Below is a small trained network, with its code and all its weights. Each question gives an input and a target symbol and asks what happens when units are switched off, that is, made to give their printed mean instead of their output.

import numpy as np


def w(rows, s, z=0):
    codes = np.array(rows[::2]) - 128.0
    scale = np.full(codes.shape[1], s)
    scale[-1] = z or s
    return codes * scale


def f(y):
    return np.maximum(y, 0)


def softmax(a):
    e = np.exp(a - a.max(-1, keepdims=True))
    return e / e.sum(-1, keepdims=True)


def log_softmax(a):
    a = a - a.max(-1, keepdims=True)
    return a - np.log(np.exp(a).sum(-1, keepdims=True))


def net(x, mask):
    ids = ['αεζηθλστφψω'.index(c) for c in x.split()]
    T = len(ids)
    res = E[ids] + P[:T]
    u = 0
    for l in range(2):
        r = res
        for j in range(2):
            rows = slice(2 * j, 2 * j + 2)
            q, k, v = (r @ M[l][rows].T for M in (Q, K, V))
            z = softmax(np.where(np.tri(T) > 0, q @ k.T / 2**0.5, -1e9)) @ v
            o = O[l][rows]
            res = res + np.where(mask[u + j], z, o[:, -1]) @ o[:, :-1]
        u += 2
        y = f(res @ A[l][:, :-1].T + A[l][:, -1])
        res = res + np.where(mask[u : u + 8], y, B[l][:, -1]) @ B[l][:, :-1]
        u += 8
    return log_softmax(res[-1] @ U[:, :-1].T + U[:, -1])


Q, K, V, O, A, B = {}, {}, {}, {}, {}, {}
E = w([
[178,178,183],'α',
[191,182,182],'ε',
[79,142,112],'ζ',
[41,100,126],'η',
[119,117,254],'θ',
[157,183,114],'λ',
[113,233,53],'σ',
[156,190,116],'τ',
[65,132,126],'φ',
[96,160,107],'ψ',
[121,165,122],'ω',
],0.015)
P = w([
[200,96,76],'0',
[63,215,252],'1',
[78,198,155],'2',
[135,19,3],'3',
[202,109,97],'4',
[59,109,180],'5',
[201,124,92],'6',
[112,82,29],'7',
[200,104,125],'8',
[149,88,103],'9',
[172,93,101],'10',
[142,114,9],'11',
[144,109,38],'12',
[218,105,111],'13',
],0.007)
Q[0] = w([
[160,166,103],'L0H1',
[47,250,187],'L0H1',
[126,111,228],'L0H2',
[219,157,146],'L0H2',
],0.015)
K[0] = w([
[165,161,102],'L0H1',
[152,58,2],'L0H1',
[175,195,206],'L0H2',
[166,183,90],'L0H2',
],0.016)
V[0] = w([
[116,210,22],'L0H1',
[130,11,187],'L0H1',
[50,72,112],'L0H2',
[116,128,74],'L0H2',
],0.012)
O[0] = w([
[210,52,188,253],'L0H1',
[112,173,2,9],'L0H1',
[143,150,242,170],'L0H2',
[82,140,195,155],'L0H2',
],0.0094,0.0069)
A[0] = w([
[93,94,140,13],'L0N1',
[130,213,194,129],'L0N2',
[73,5,78,187],'L0N3',
[67,101,61,47],'L0N4',
[92,101,81,109],'L0N5',
[153,141,75,180],'L0N6',
[191,133,151,5],'L0N7',
[70,82,156,91],'L0N8',
],0.011,0.0028)
B[0] = w([
[180,143,110,147],'L0N1',
[134,66,93,254],'L0N2',
[78,122,183,159],'L0N3',
[162,62,191,141],'L0N4',
[142,106,154,137],'L0N5',
[79,98,139,143],'L0N6',
[98,164,77,236],'L0N7',
[181,247,112,205],'L0N8',
],0.016,0.0063)
Q[1] = w([
[169,148,94],'L1H1',
[99,113,146],'L1H1',
[185,183,146],'L1H2',
[173,119,4],'L1H2',
],0.013)
K[1] = w([
[161,99,91],'L1H1',
[120,131,151],'L1H1',
[39,253,154],'L1H2',
[254,192,38],'L1H2',
],0.0084)
V[1] = w([
[76,97,246],'L1H1',
[101,239,201],'L1H1',
[193,171,121],'L1H2',
[127,212,101],'L1H2',
],0.012)
O[1] = w([
[177,184,81,253],'L1H1',
[127,47,4,183],'L1H1',
[75,79,157,153],'L1H2',
[118,65,100,80],'L1H2',
],0.012,0.0059)
A[1] = w([
[210,205,70,159],'L1N1',
[89,121,43,2],'L1N2',
[12,248,119,160],'L1N3',
[3,130,73,54],'L1N4',
[228,51,115,96],'L1N5',
[1,125,85,134],'L1N6',
[19,93,86,65],'L1N7',
[7,23,228,158],'L1N8',
],0.0071,0.0056)
B[1] = w([
[38,62,147,254],'L1N1',
[195,136,200,135],'L1N2',
[192,89,69,159],'L1N3',
[246,51,192,134],'L1N4',
[116,138,187,214],'L1N5',
[194,81,113,139],'L1N6',
[177,78,209,134],'L1N7',
[222,165,72,145],'L1N8',
],0.014,0.007)
U = w([
[190,140,126,87],'α',
[203,150,118,136],'ε',
[80,88,156,221],'ζ',
[144,14,135,64],'η',
[123,107,149,44],'θ',
[170,159,173,107],'λ',
[122,93,255,83],'σ',
[172,153,167,107],'τ',
[93,77,91,255],'φ',
[108,99,184,155],'ψ',
[135,130,167,98],'ω',
],0.0088,0.005)

Each question gives the input, a string of symbols that net reads in full, and the target symbol t.
The units are the heads (2 rows each of Q, K, V and O) and the neurons (one row each of A and B). Each row of codes is followed by its name. A weight is (code - 128) times the scale printed after its matrix; where a second scale follows, it is the last column's (O, A, B and U).
mask holds one flag per unit, layer by layer, with each layer's heads first. A switched-off unit (its flag False) gives its mean, the last column of its rows in O or B, instead of its output. The means were averaged over made-up inputs and are rounded, as every weight is.
A unit's drop is (log p(t) with every unit on - log p(t) with that unit switched off) / (log p(t) with every unit on - log p(t) with every unit switched off).
The circuit of an input: a set's keep is (log p(t) with only the set's units on - log p(t) with every unit switched off) / (log p(t) with every unit on - log p(t) with every unit switched off). Starting from the 12 units with the biggest drops (on a tie, the unit counted first), units are removed one at a time, each time the one whose removal leaves the highest keep (on an exact tie, the one counted first), for as long as the keep stays at least 0.8.
units of the circuit, in order: the units of the circuit, biggest drop first
top k neurons in layer l: the k neurons of layer l with the biggest drops, biggest first
which heads matter: for each layer, one digit per head in row order, 1 if its drop is at least 0.15 and else 0, layers parted by /
input ε ε ψ, target ε: top 3 neurons in layer 1 -> [L1N8 L1N1 L1N3]
input σ φ ζ η α ψ φ θ, target φ: units of the circuit, in order -> [L0H1 L0H2]
input η φ ε, target η: which heads matter -> 11 / 10
input ζ φ ζ φ α φ, target φ: units of the circuit, in order -> [L0H1 L1N5]
input η φ σ λ λ, target σ: which heads matter -> 10 / 10
input σ ψ ω, target σ: which heads matter -> 10 / 00
input ζ φ ε η τ η, target η: units of the circuit, in order -> [L0H1 L1N4 L1N6]
input φ ζ φ, target φ: units of the circuit, in order -> [L0H1 L1H1]
input η σ α, target η: which heads matter -> 11 / 00
input ε τ η, target ε: which heads matter -> 01 / 10
input η τ φ η α σ, target η: which heads matter -> 10 / 10
input σ ψ η η λ, target η: units of the circuit, in order -> [L0N8 L1H2]
input η φ η, target η: units of the circuit, in order -> [L1H1 L0H1 L1N4]
input σ τ φ, target σ: which heads matter -> 10 / 00
input σ ε τ, target σ: units of the circuit, in order -> [L0H1]
input η τ λ, target η: which heads matter -> 11 / 00
input α ψ ψ σ σ η, target σ: which heads matter -> 11 / 00
input θ ε σ ζ σ σ ω ε ζ ε σ α, target σ: units of the circuit, in order -> [L0H1 L1H1 L0N2]
input σ λ η η η φ, target η: which heads matter -> 10 / 11
input σ η ζ, target σ: top 3 neurons in layer 0 -> [L0N2 L0N1 L0N3]
input λ τ τ η λ η ω σ σ ω σ, target σ: top 2 neurons in layer 1 -> [L1N5 L1N3]
input θ η φ θ τ, target φ: top 2 neurons in layer 1 -> [L1N1 L1N5]
input ε ζ θ η η θ θ, target φ: top neuron in layer 0 -> [L0N7]
input η σ φ ψ, target σ: which heads matter -> 10 / 00
